Below are the code and all the weights of a small trained network. Each question names an input and a class and asks about switching units off, where a switched-off unit gives its printed mean instead of its output.

import numpy as np


def w(rows, s, z=0):
    codes = np.array(rows[::2]) - 128.0
    scale = np.full(codes.shape[1], s)
    scale[-1] = z or s
    return codes * scale


def f(y):
    return y / 2 * (1 + np.tanh(0.7978845608 * (y + 0.044715 * y**3)))


def log_softmax(a):
    a = a - a.max(-1, keepdims=True)
    return a - np.log(np.exp(a).sum(-1, keepdims=True))


def net(x, mask):
    res = np.array(x, float).reshape(1, 5) / 4 @ E
    y = f(res @ A[0][:, :-1].T + A[0][:, -1])
    res = res + np.where(mask, y, B[0][:, -1]) @ B[0][:, :-1]
    return log_softmax(res[-1] @ U[:, :-1].T + U[:, -1])


A, B = {}, {}
E = w([
[83,70,217,154,89,50,36],'x0',
[118,194,154,112,113,137,160],'x1',
[187,194,220,244,10,91,192],'x2',
[116,234,197,83,160,146,199],'x3',
[140,84,124,66,42,254,106],'x4',
],0.0061)
A[0] = w([
[179,210,61,93,202,133,255,248],'N1',
[209,196,224,218,29,156,169,254],'N2',
[219,103,115,117,46,199,93,246],'N3',
[46,166,167,176,127,64,89,46],'N4',
[52,77,119,47,133,192,58,213],'N5',
[55,139,91,50,229,196,71,228],'N6',
[97,152,42,63,115,145,211,245],'N7',
[116,227,136,110,167,116,238,234],'N8',
[201,198,131,123,64,161,129,2],'N9',
],0.0061,0.004)
B[0] = w([
[70,44,31,46,29,227,221,219],'N1',
[27,80,149,34,32,208,219,254],'N2',
[63,71,41,93,53,223,253,198],'N3',
[38,191,152,192,173,70,128,142],'N4',
[68,23,35,55,43,231,204,204],'N5',
[54,51,65,51,45,217,187,213],'N6',
[213,77,156,73,29,68,78,191],'N7',
[57,84,118,64,29,201,208,208],'N8',
[209,210,75,157,215,215,32,136],'N9',
],0.0057,0.0091)
U = w([
[162,48,24,6,2,255,218,254],'0',
[215,230,72,128,225,191,75,1],'1',
[48,224,242,186,54,19,171,42],'2',
[80,64,41,214,219,14,35,112],'3',
],0.0051,0.0041)

Each question gives the input, the list of numbers given to net, and the class t.
The units are the neurons (one row each of A and B). Each row of codes is followed by its name. A weight is (code - 128) times the scale printed after its matrix; where a second scale follows, it is the last column's (A, B and U).
mask holds one flag per neuron, in row order. A switched-off neuron (its flag False) gives its mean, the last column of its row in B, instead of its output. The means were averaged over made-up inputs and are rounded, as every weight is.
A unit's drop is (log p(t) with every unit on - log p(t) with that unit switched off) / (log p(t) with every unit on - log p(t) with every unit switched off).
The circuit of an input: a set's keep is (log p(t) with only the set's units on - log p(t) with every unit switched off) / (log p(t) with every unit on - log p(t) with every unit switched off). Starting from all 9 units, units are removed one at a time, each time the one whose removal leaves the highest keep (on an exact tie, the one counted first), for as long as the keep stays at least 0.8.
circuit, biggest first: the units of the circuit, biggest drop first
unit that matters most: the unit with the biggest drop
k most important neurons: the k neurons with the biggest drops, biggest first
drop of u: that unit's drop, to one decimal
input [1,8,2,-4,-5], class 2: circuit, biggest first -> (N5, N6, N3)
input [6,1,-3,-5,-2], class 3: circuit, biggest first -> (N2, N1, N8)
input [7,0,2,7,2], class 2: unit that matters most -> N1
input [5,4,-4,0,-4], class 3: circuit, biggest first -> (N2, N1, N3)
input [3,5,4,3,-8], class 2: circuit, biggest first -> (N4, N5)
input [8,0,2,-2,1], class 2: 2 most important neurons -> (N1, N6)
input [3,5,-4,-6,-5], class 3: 2 most important neurons -> (N2, N1)
input [1,-5,-5,-7,-6], class 3: drop of N8 -> 0.2
input [8,-8,6,-1,-8], class 2: drop of N5 -> 0.0
input [2,-5,3,-5,-5], class 3: drop of N4 -> 0.0
input [3,-6,1,5,-3], class 2: drop of N1 -> 0.1
